Here is a tiny trained network, its code and every weight. The questions are about switching its units off for an input and a class, where a switched-off unit gives its printed mean instead of its output.

import numpy as np


def w(rows, s, z=0):
    codes = np.array(rows[::2]) - 128.0
    scale = np.full(codes.shape[1], s)
    scale[-1] = z or s
    return codes * scale


def f(y):
    return y / 2 * (1 + np.tanh(0.7978845608 * (y + 0.044715 * y**3)))


def log_softmax(a):
    a = a - a.max(-1, keepdims=True)
    return a - np.log(np.exp(a).sum(-1, keepdims=True))


def net(x, mask):
    res = np.array(x, float).reshape(1, 4) / 4 @ E
    y = f(res @ A[0][:, :-1].T + A[0][:, -1])
    res = res + np.where(mask, y, B[0][:, -1]) @ B[0][:, :-1]
    return log_softmax(res[-1] @ U[:, :-1].T + U[:, -1])


A, B = {}, {}
E = w([
[192,149,173,134,222,80,72,148],'x0',
[10,89,161,85,181,55,153,129],'x1',
[102,73,226,89,123,208,59,94],'x2',
[67,142,137,164,92,124,62,255],'x3',
],0.0087)
A[0] = w([
[119,150,52,150,124,102,188,143,115],'N1',
[164,156,132,124,189,87,56,121,105],'N2',
[167,103,135,93,160,118,169,59,145],'N3',
[124,116,203,70,125,176,90,117,110],'N4',
[178,137,162,133,193,83,102,126,140],'N5',
[187,134,158,126,189,96,95,146,109],'N6',
[123,80,162,85,147,191,89,120,117],'N7',
[198,155,75,180,118,180,118,138,99],'N8',
[50,112,123,105,143,84,140,116,127],'N9',
[89,101,150,76,150,83,152,145,99],'N10',
[168,129,143,104,159,117,169,62,122],'N11',
[79,110,157,114,157,68,157,112,144],'N12',
[81,99,72,97,34,187,198,88,130],'N13',
[155,155,73,156,163,53,138,148,95],'N14',
[75,101,137,117,171,86,139,121,123],'N15',
[146,172,82,148,146,44,205,165,133],'N16',
[207,137,134,177,99,196,96,110,94],'N17',
[107,144,52,129,102,113,145,138,95],'N18',
[161,114,126,106,151,124,160,60,89],'N19',
[97,65,170,104,125,203,83,114,128],'N20',
[169,189,99,146,112,177,98,113,254],'N21',
[86,114,166,83,146,74,161,125,92],'N22',
[89,148,169,186,116,110,54,255,121],'N23',
],0.0093,0.0088)
B[0] = w([
[116,127,167,118,152,57,78,52,191],'N1',
[29,64,188,169,19,190,158,87,176],'N2',
[140,134,55,10,78,99,139,186,209],'N3',
[166,157,139,94,147,78,69,71,183],'N4',
[40,45,182,111,77,175,145,129,196],'N5',
[25,62,193,177,34,174,168,94,178],'N6',
[168,172,138,97,169,61,74,49,178],'N7',
[167,189,186,143,105,116,160,136,191],'N8',
[144,205,166,146,138,155,179,160,193],'N9',
[202,199,149,178,96,140,183,139,172],'N10',
[140,110,1,67,58,100,117,196,193],'N11',
[184,178,170,149,156,167,182,153,202],'N12',
[34,62,202,119,80,167,154,108,226],'N13',
[112,133,159,106,123,81,70,42,185],'N14',
[165,200,165,163,125,154,170,169,184],'N15',
[169,127,165,80,187,64,52,49,228],'N16',
[194,209,184,181,108,126,185,146,194],'N17',
[109,97,142,136,93,100,85,65,156],'N18',
[169,140,52,83,21,98,106,165,172],'N19',
[141,139,133,77,161,75,61,78,199],'N20',
[142,146,179,98,213,160,180,175,255],'N21',
[154,193,156,171,107,132,150,148,173],'N22',
[163,105,30,21,37,86,133,178,236],'N23',
],0.0078,0.0092)
U = w([
[150,152,148,113,179,82,42,49,125],'0',
[178,217,167,158,143,141,194,172,111],'1',
[143,122,18,80,71,106,122,193,107],'2',
[48,67,180,143,89,161,153,99,120],'3',
[121,101,121,98,255,140,155,188,254],'4',
[132,124,107,190,159,142,111,133,102],'5',
[128,126,95,173,139,147,125,112,106],'6',
[130,119,96,174,166,146,101,130,99],'7',
],0.015)

Each question gives the input, the list of numbers given to net, and the class t.
The units are the neurons (one row each of A and B). Each row of codes is followed by its name. A weight is (code - 128) times the scale printed after its matrix; where a second scale follows, it is the last column's (A, B and U).
mask holds one flag per neuron, in row order. A switched-off neuron (its flag False) gives its mean, the last column of its row in B, instead of its output. The means were averaged over made-up inputs and are rounded, as every weight is.
A unit's drop is (log p(t) with every unit on - log p(t) with that unit switched off) / (log p(t) with every unit on - log p(t) with every unit switched off).
The circuit of an input: a set's keep is (log p(t) with only the set's units on - log p(t) with every unit switched off) / (log p(t) with every unit on - log p(t) with every unit switched off). Starting from the 12 units with the biggest drops (on a tie, the unit counted first), units are removed one at a time, each time the one whose removal leaves the highest keep (on an exact tie, the one counted first), for as long as the keep stays at least 0.8.
units of the circuit, in order: the units of the circuit, biggest drop first
unit that matters most: the unit with the biggest drop
top k neurons: the k neurons with the biggest drops, biggest first
drop when u is switched off: that unit's drop, to one decimal
input [5,-7,-5,8], class 2: units of the circuit, in order => N23
input [-6,2,6,-4], class 0: top 3 neurons => N20, N7, N4
input [-5,-1,-5,-1], class 0: units of the circuit, in order => N16, N1
input [8,7,0,3], class 3: top 2 neurons => N2, N5
input [1,0,-6,-5], class 0: top 2 neurons => N16, N23
input [7,2,-7,6], class 0: top 3 neurons => N16, N14, N13
input [0,-6,-7,7], class 0: top 3 neurons => N16, N1, N14
input [-3,6,-6,6], class 0: top 2 neurons => N16, N1
input [-2,-7,6,-6], class 1: top 4 neurons => N17, N21, N16, N1
input [-6,8,-6,-8], class 1: top 2 neurons => N12, N9
input [-6,1,-3,-5], class 3: top 3 neurons => N13, N23, N1
input [6,4,5,-5], class 3: top 2 neurons => N5, N6
input [-3,-5,-5,5], class 0: top 2 neurons => N1, N16
input [-6,6,4,5], class 1: unit that matters most => N9
input [5,7,2,-8], class 2: top 3 neurons => N11, N3, N19
input [-7,8,-6,3], class 1: drop when N12 is switched off => 0.2
input [-4,8,7,-7], class 1: drop when N12 is switched off => 0.3
input [3,7,6,-7], class 1: drop when N15 is switched off => 0.4
